Rows and whether each has a hidden trait (one of two labels; each part has its own)
[ 13 -10 -11   2   3  -4  -8 -29 -29  -6   5 -17  -1 -10  12  -2  -6  -6
  16  -9 -28 -14  25  28  24   5 -49   1   0  13  10  22   0  -8  11 -11
   5 -21 -11   7  -8  11  15   8  -5 -14   8  -3 -30  -8  10 -13  -4 -13
 -21  24   8   4 -22  32 -26 -32   0   2   0  -9   5  15  -4  15  -2   6
  -3  17  -7  -9  -3   4  -5 -16  16 -19 -39   1   1  -7   1  19 -17 -12
 -17  -9  11  -3   0   5 -17  -1  -1  14  31   1 -12 -18   9   1  -1  17
  -4   4  -2 -22  -6  -2   7  -6  -4  27  12 -11 -25   8  -1  -5 -16  10
  19  25   5  -8  -5  -4  18  -6   6  -6  -1 -32  -5 -12   8   2  11 -18] => bc
[  9  -1   8  -2   5  -5 -22   7 -14   3   4  15   5  12  -4   2  -9 -16
  16   8 -14   8   7   9  11   2  16   3  -1  18  16  -5 -10  -7 -11  22
  -2   6 -18   7 -20 -12  -1  -6 -22   5  -7 -21  -5  -7  -1   8  -1  15
   1  -8 -33 -31 -37  -9  -5   6  10  -5  -4  -5   0 -20  -7  19 -10   5
 -13  28  -5  12   4   9  -2 -20  14   1   3 -10  -3  26 -10   6   4  42
  18 -10  -7   2 -19   7   0   1   6  -4 -22   6  22 -18  -7   0 -12  10
  23   4   3   3   1   3   9  -1 -15   1   1   1  11 -17  20 -11   6  13
 -22  11 -19 -15  16 -10  -6   1 -11 -14   1  -2   4  13   8  -7  -2 -11] => bc
[ -2   0 -34  31  -5   8 -10  17   0  -9  -5  -4 -10   9  -2 -10  18  -7
   7   9   7  -3  -3 -27  -4   8 -41   4   1  14   1 -20 -11 -16  29 -42
  16  -6 -11   0 -32  -2 -21  11  -9  -7  -5  -5  -5 -22   0   8  -3   4
  36 -20   2   6  18  -7 -10 -14  14 -10 -12  -5  -7   4   6 -22  63   4
 -33  20   4   5   8 -20   6   7 -21   6   8   9   1   9 -10  18 -24   9
  -5   0  -9  -9 -22  -3   5  -3   6 -45   0   1 -26  29  -5 -18  -5   4
  14 -20  10 -10  23  -2  -1  -7  14  -5 -13   3   0  30  14 -25  19  14
  -9  22 -15  12   1  -5   8 -19  -7 -15  -6   3   1   3 -17  -4 -11  -7] => bc
[-28  -1 -36   4  18 -11  17 -15  46   1 -10   5   8   2   2   9  11  -1
  -5  -7 -43 -21  -5  12 -19   9  -9  -5 -15   4   0 -14  -5   5  15  20
   0   8  -1  -2  -5  -9 -11  -1   6  -2   2 -11  19  25  -2  -4  -9 -23
 -24  -7 -19  -4 -10   5  20 -26  14  14   4 -10  14  -8  -4  38  13   6
   3  -6  -7  -6   4  -4   1 -13  25   6 -11  -9  -5   7  -4  20   3  43
  -7  -8  22   2  10  18  -5   0  -3 -19 -38  -2  21 -17   4  -5 -32 -20
   4  -1  -1  15  11   3   3 -16  13   6  -1   8  12 -10   8  -8   3   4
  -7 -17 -14  -8   6   5  -1  -6  28 -29   7  24  -7 -54 -16   0  -3 -10] => pz
[  0   6 -20 -17  13  27  -9  -7  10  -2  -3 -34   3  -1   7  -5 -11   0
  24 -11 -29 -11  -1   6   5   1 -19   3   7   2  -6 -14   0  12   1   2
  -9  -3  -4  -8   7  11  -5 -19   2   5  -5   2  15  14  -2 -13  -7  36
  -4   8 -32   6  28  -6  11   1   7   6 -10  -9  13 -21   4 -20  13  -4
  -6  14  12  14   0 -23   7   6 -15  -6 -20  -8   8  17   0  20 -10   6
   9  10  -7  20   4  -8   5 -10  -4  35 -20  -2  10   9 -21  -8   9 -26
  -2  21   4  29 -32  12   0 -21  -6   2 -27   9  43  14  26  -6 -12 -19
   2   7   2 -11  -2   6  35   8   0  29   2   1  -3  17  18   5  15   9] => pz
[-15   5   7   9  11  33 -20 -10  -5  16  -1  27  13  18  17 -13  19  13
  -6 -12  44   3   9 -14   1   0  18 -20   0  -4  -4  12   8  26  -9 -63
  -1  -3   4  -5 -23  -3  -5   9  22  16  -7   0  -5  -4   1   4 -23 -16
 -13 -11   0   1   5  15 -22  50  19  -2 -19   0  -4  -3  13  18  39 -16
  35 -19   4  10   0  -6  -5 -20   1  -9  -3  -1   1 -31 -10  -6 -14 -14
 -20  -4   0  -4  -8  -8 -18  -4  13  -9   6   3  -7  47   2  -9   0  18
  -4  20  15  -3 -15  24  -4  13  -8   2   6  -2  15  44   4  -7  18  -4
 -18  12  -6 -16 -22  11  12  -8 -10 -11 -14   1  -5 -11  -9 -10   3 -15] => bc
[ 17  -5  13  24 -11  -4  -8   6 -47   0  14  11 -24 -12  16 -11  -7  -3
   4   3 -31  17   6 -14   4  -6  46  -7  13  -2   4 -22  10  11 -20  15
 -15 -20  -6   1  -6   8   5  -8  15   6   0 -20  -9 -17   7   9   4  22
   0  -9   6  12   7  -4 -14  17   2  13 -21  -2   2 -27  15  14  20  -4
   7 -22 -11  -7  -3  -3   0 -14  14   6   2  15  -6 -31   5   4 -14 -33
  14   1   1   3 -12  -9  14  -8 -20  -2 -26   0   2  -6  -9  -9 -10  -3
   3   4   4 -16   1   0   8  12  16  19   1  19 -17 -28 -10  -5   6  22
 -19  29 -23   2  -8   1 -11   7  21 -14  11 -26  -2 -17 -13  -2 -12  -4] => bc
[  3 -15 -22  -3  23   7  -6 -10   8  -5  -7 -17   1  -5 -11 -13  -4  -1
   3   2   9   7  10   8 -30  -2 -40  -8  -3  19  -2   4  11  -4   4  20
   7  -8 -10   1 -21  30   2 -17  26  14  -7   7  30  -2   1  13 -34  16
  10 -16 -22 -14 -25  -5  10  14  -6  -2  13  -1   2  21  -1  -9  -9 -26
 -20  -8  -8  -3 -11  10   1 -12  16  -1   7 -15   0 -14  -4   7 -18  26
   4 -11   8  14 -17 -10 -13   0  -2 -25 -30  -4   4  29  -3  10 -16 -26
  -2  13   1  -2  -4   3   5   0   6  -7  13  -8  14  17  25 -18   3 -13
 -15  14   0  13 -13  -4 -27  -2   2   6  -5   3  -4 -30 -26  -3   2 -20] => pz
[ 15  -6  17   6  -5  -1   3 -12  -4  15  14  -3  11  -2 -30  -3   1  -3
   5   8 -10  10  29  25   5 -14   6   8   4  11   7  53  -9 -10  22 -61
  -5 -27  15   9  38   5   0  12  -7  18   6  15 -21   8   2   7  14   5
   6 -20   7  -8 -25  -1 -23  24   7   2   0   5   4   9   3  26  24  -3
   6   6  30   5  -7  -1 -12 -20 -10   4   2   7  -4 -10   3 -18  18 -38
 -12   2  -8  -8  24  17  -3   4   1  63  17  10   2  41   5  -7  -2  -8
  -1   9   9 -20   3   3  -6 -13  17  28 -19  -6   2 -23  -7  38 -14  -6
  -9 -34   6  22   7  -2  -5  -6  13   3  -3 -17  -4   3  10  -4  11  -7] => bc
[ -5  16 -34  -1   5   9 -24 -10 -26   1 -25  33  -1   6  -2  -6 -23   4
  -3   8   5   8  12  24  -8  -8 -17  -6  25   3   8  -6 -11 -10  15  10
  -7  -7  10   0 -14  -6   1   2  12   8  -6  -4   3  26   4  -3  10  -5
 -13  34  15  -7 -18 -11 -54  -2   4  12  -3  -7   1  -6  -3 -27   3   1
  -2 -26  -9   5   0  13   2 -18  -3  -3 -35 -10   9  23  -7   5   0  -4
   1  -3   5   0 -10  -7 -19 -10   3  20  -7   8  13  31   5  -4  -5   7
  10 -19  -2  19  -9   3  -1   6   6 -18   0  -3 -10 -25  14   6   5  -7
 -15  14  -7 -12  10   2 -27  -3  13  16  12   2   0  35  18   2  22  -4] => bc
[ -6   7   8  17   7   6  10   9  -2   7   7 -46  -5   1  -4  -2   6   2
  -9   7   8  -1   2  -4   5  10   8 -16  -9   8   4  30  13 -11  -6  34
  10  -7 -15  -1 -10 -19   6  -1   6 -10  -5   6   8  -7  -3   4 -13  24
  34 -43 -10  -9   6  -3 -29  20 -11  11 -11   4  10  -1   8  -8  16 -14
  33  -5   8   3   4  -1  10   8  -4  -1 -10  10   7  -8   2  -9  -2 -37
  13  -5   0  -1  -2  -1   9  -2   5 -21  31   3   2 -11   1   4  -9 -32
  -3 -12  16 -41 -10 -13  10 -21   3   4  11   2  -6   1  -6  26  -9   3
 -15  -5  19  -4 -13  10  -4  -6  -5 -10  -3 -11   9  12   6   2  20   1] => pz
[ -6   1  14  11  -9  13 -17  -7  -7  28 -17  33   3  12  -2  -7   1  10
 -16 -15  -9  10  36   2  11  -1  58  -2  -1  11 -16  -8  -2 -15 -13   3
 -10   4   2   4 -23  -3   7 -17  -3  -4   7   6 -63  -4   7  -2  18   7
 -15 -18  13  14 -14   8 -28 -10  20 -11   6   4  11  18 -14  45 -10 -15
   4 -29  10   4  -4  -3 -13 -23   1   3 -26   8   1  24 -15 -21  -2 -30
  -1   6   5   4 -13   6  24  -1 -10  33  -3  -4  23 -11 -18 -11  -3  58
   3 -15  -8 -10  -8  19  10 -17 -12  25  -7  -8   9  -3   3 -10 -15  17
   6  -9 -25   0   9   9  28  -2  -5 -33  -7  10   5 -15   6   0   2   3] => bc
[ 17 -11  10 -19   7   6   2 -20   0   5 -20  28  -8   3  -2  -9  11   4
  25  -1 -40  -5  15 -17  19   4 -25  18  30  -2 -20 -11  13   3 -15   3
   7  11   1   5   7  13   1  -8   8   7   6 -10  25  17 -12 -12  26  11
  -2  -7   7   0 -10   7 -16  -4  17   8 -12  -2  10 -23   4  11 -10  -4
 -16 -30  -5  -5   3   0  -8  21  -3 -15  12  -9  14 -63  -8 -21  26  15
   5   2   3   9  -5  -2  21   1 -16  19  20  -2 -13  21 -27  -9  -1   7
  18 -12  17  -1 -10  18   2  -3   0  -9  10  -4 -29 -10   2 -15  -3  -5
  -5   2  -9   2  -5   3   0   3  26  10  -5  -4  -6   7 -34   7   4 -20] => pz
[ -5  -9   3   2  16  -6  14   4 -18   5  -2 -23   4   8  16  15 -14   8
  27  -6  53 -12 -24   8   7   4 -35  20 -22  22 -13 -11   8 -21   5 -18
  -7  -3  21  -9 -41   3  -6  19   2   0   5  15  -1  28  -1  -1   1   2
 -11  -3  -5  12 -18  -4   7  19   3   5   5  -5   3  -8  -4   7 -11   4
 -28  14  -6  13  -3   2   1   5   2  -8  -8  -4  -6  -9  -1 -12   1  -3
  -1   5  13  -9 -16 -11  12  -4 -10 -31  -5   3  14  18  19   5  -3 -26
   8  13   7   9   3  27  13  14   4   5 -20 -16  36  24 -13   6  -6   2
  -2   3  -4  -7  -1  -3 -10   6  -5 -14  16  20  -5  -9   3  -1  12   0] => pz
